Below is a small trained network, with its code and all its weights. Each question gives an input and a target symbol and asks what happens when units are switched off, that is, made to give their printed mean instead of their output.

import numpy as np


def w(rows, s, z=0):
    codes = np.array(rows[::2]) - 128.0
    scale = np.full(codes.shape[1], s)
    scale[-1] = z or s
    return codes * scale


def norm(h):
    return h / np.sqrt((h * h).mean(-1, keepdims=True) + 1e-5)


def f(y):
    return y / 2 * (1 + np.tanh(0.7978845608 * (y + 0.044715 * y**3)))


def softmax(a):
    e = np.exp(a - a.max(-1, keepdims=True))
    return e / e.sum(-1, keepdims=True)


def log_softmax(a):
    a = a - a.max(-1, keepdims=True)
    return a - np.log(np.exp(a).sum(-1, keepdims=True))


def net(x, mask):
    ids = ['αβδεζημξτφ'.index(c) for c in x.split()]
    T = len(ids)
    res = E[ids] + P[:T]
    q, k, v = (norm(res) @ M[0].T for M in (Q, K, V))
    z = softmax(np.where(np.tri(T) > 0, q @ k.T / 3**0.5, -1e9)) @ v
    res = res + np.where(mask[0], z, O[0][:, -1]) @ O[0][:, :-1]
    y = f(norm(res) @ A[0][:, :-1].T + A[0][:, -1])
    res = res + np.where(mask[1:17], y, B[0][:, -1]) @ B[0][:, :-1]
    return log_softmax(norm(res)[-1] @ U[:, :-1].T + U[:, -1])


Q, K, V, O, A, B = {}, {}, {}, {}, {}, {}
E = w([
[168,72,165,59,137],'α',
[103,60,32,101,116],'β',
[192,186,138,99,106],'δ',
[184,68,170,100,67],'ε',
[155,129,49,105,166],'ζ',
[143,156,51,118,127],'η',
[102,22,125,70,133],'μ',
[204,174,139,101,144],'ξ',
[150,165,123,80,138],'τ',
[220,3,79,163,134],'φ',
],0.016)
P = w([
[2,119,194,225,196],'0',
[169,110,167,75,58],'1',
[170,111,147,82,58],'2',
[167,121,135,98,62],'3',
[162,130,126,107,63],'4',
[163,129,115,115,66],'5',
[161,139,109,128,66],'6',
[161,136,101,139,67],'7',
[161,134,87,150,69],'8',
[152,145,82,166,72],'9',
[151,148,72,183,69],'10',
[151,142,63,196,67],'11',
[149,139,58,214,70],'12',
[171,118,67,162,91],'13',
],0.0071)
Q[0] = w([
[162,1,207,90,67],'head 1',
[89,211,91,107,117],'head 1',
[81,121,251,172,176],'head 1',
],0.019)
K[0] = w([
[161,106,7,175,98],'head 1',
[49,172,204,107,179],'head 1',
[208,103,68,31,74],'head 1',
],0.018)
V[0] = w([
[194,112,101,229,151],'head 1',
[67,97,142,193,4],'head 1',
[193,88,222,81,154],'head 1',
],0.022)
O[0] = w([
[248,131,218,194,80,250],'head 1',
[182,77,87,27,71,100],'head 1',
[172,167,134,105,226,141],'head 1',
],0.017,0.011)
A[0] = w([
[119,175,127,132,115,64],'neuron 1',
[109,73,105,146,123,181],'neuron 2',
[173,179,164,40,161,181],'neuron 3',
[96,12,144,86,135,252],'neuron 4',
[106,206,88,74,7,200],'neuron 5',
[83,79,78,138,109,199],'neuron 6',
[168,172,86,160,212,91],'neuron 7',
[37,118,239,197,76,7],'neuron 8',
[135,72,102,173,138,68],'neuron 9',
[150,132,135,139,149,41],'neuron 10',
[120,82,110,127,24,145],'neuron 11',
[76,180,49,65,120,69],'neuron 12',
[168,126,121,77,125,128],'neuron 13',
[16,203,114,138,124,53],'neuron 14',
[79,100,138,76,196,136],'neuron 15',
[171,106,118,154,68,138],'neuron 16',
],0.015,0.0027)
B[0] = w([
[127,120,131,94,122,126],'neuron 1',
[140,167,144,134,129,146],'neuron 2',
[75,80,58,149,110,232],'neuron 3',
[118,116,218,136,117,175],'neuron 4',
[97,78,223,91,178,205],'neuron 5',
[182,152,140,112,126,165],'neuron 6',
[127,170,148,46,66,233],'neuron 7',
[39,67,81,146,3,228],'neuron 8',
[115,179,148,122,113,134],'neuron 9',
[123,167,108,105,138,147],'neuron 10',
[173,172,135,75,224,247],'neuron 11',
[150,113,194,226,145,165],'neuron 12',
[129,88,129,163,104,175],'neuron 13',
[201,99,55,150,115,151],'neuron 14',
[105,113,129,168,177,157],'neuron 15',
[154,168,87,131,181,254],'neuron 16',
],0.024,0.0074)
U = w([
[100,134,53,110,218,254],'α',
[151,91,207,66,187,21],'β',
[141,185,70,48,73,139],'δ',
[159,27,37,81,118,164],'ε',
[89,105,87,214,28,184],'ζ',
[110,73,195,103,28,80],'η',
[91,44,167,205,207,65],'μ',
[101,217,176,197,133,74],'ξ',
[118,115,23,220,139,186],'τ',
[255,114,101,175,94,133],'φ',
],0.012,0.0023)

Each question gives the input, a string of symbols that net reads in full, and the target symbol t.
The units are the heads (3 rows each of Q, K, V and O) and the neurons (one row each of A and B). Each row of codes is followed by its name. A weight is (code - 128) times the scale printed after its matrix; where a second scale follows, it is the last column's (O, A, B and U).
mask holds one flag per unit, heads first, then neurons. A switched-off unit (its flag False) gives its mean, the last column of its rows in O or B, instead of its output. The means were averaged over made-up inputs and are rounded, as every weight is.
A unit's drop is (log p(t) with every unit on - log p(t) with that unit switched off) / (log p(t) with every unit on - log p(t) with every unit switched off).
The circuit of an input: a set's keep is (log p(t) with only the set's units on - log p(t) with every unit switched off) / (log p(t) with every unit on - log p(t) with every unit switched off). Starting from the 12 units with the biggest drops (on a tie, the unit counted first), units are removed one at a time, each time the one whose removal leaves the highest keep (on an exact tie, the one counted first), for as long as the keep stays at least 0.8.
circuit, biggest first: the units of the circuit, biggest drop first
k most important neurons: the k neurons with the biggest drops, biggest first
drop when u is switched off: that unit's drop, to one decimal
input δ μ ξ τ τ ζ φ ξ δ ξ, target δ: circuit, biggest first : head 1; neuron 7
input μ ξ τ δ, target μ: circuit, biggest first : head 1; neuron 12
input η ξ ξ ε δ ξ ζ ξ ξ, target η: circuit, biggest first : head 1; neuron 5
input ξ δ μ η φ μ, target φ: 3 most important neurons : neuron 11; neuron 16; neuron 3
input ξ μ η φ τ τ ξ η τ ξ α, target η: circuit, biggest first : head 1; neuron 8; neuron 11; neuron 5
input β η ξ φ φ ζ φ β τ φ ξ, target β: circuit, biggest first : head 1; neuron 5; neuron 11
input φ α α, target φ: most important neuron : neuron 5
input τ δ δ ξ φ φ τ ξ ε η β, target τ: circuit, biggest first : head 1; neuron 14
input ξ τ ξ ξ τ α α ε, target ε: circuit, biggest first : head 1; neuron 3
input δ ξ ε α δ, target δ: 2 most important neurons : neuron 7; neuron 8
input δ η α η α, target η: 2 most important neurons : neuron 8; neuron 11
input η η τ η β ξ μ ξ ε ζ ξ δ, target η: 2 most important neurons : neuron 8; neuron 5
input δ φ ξ α τ β ξ α, target β: 2 most important neurons : neuron 11; neuron 5
input δ ξ β φ η ε δ μ δ η ξ τ, target δ: drop when head 1 is switched off : 0.8
input ξ δ η τ α ξ μ φ ξ ξ ζ δ, target ξ: drop when neuron 10 is switched off : 0.0
input η ξ ζ α φ ξ δ δ μ, target φ: drop when neuron 5 is switched off : 0.1
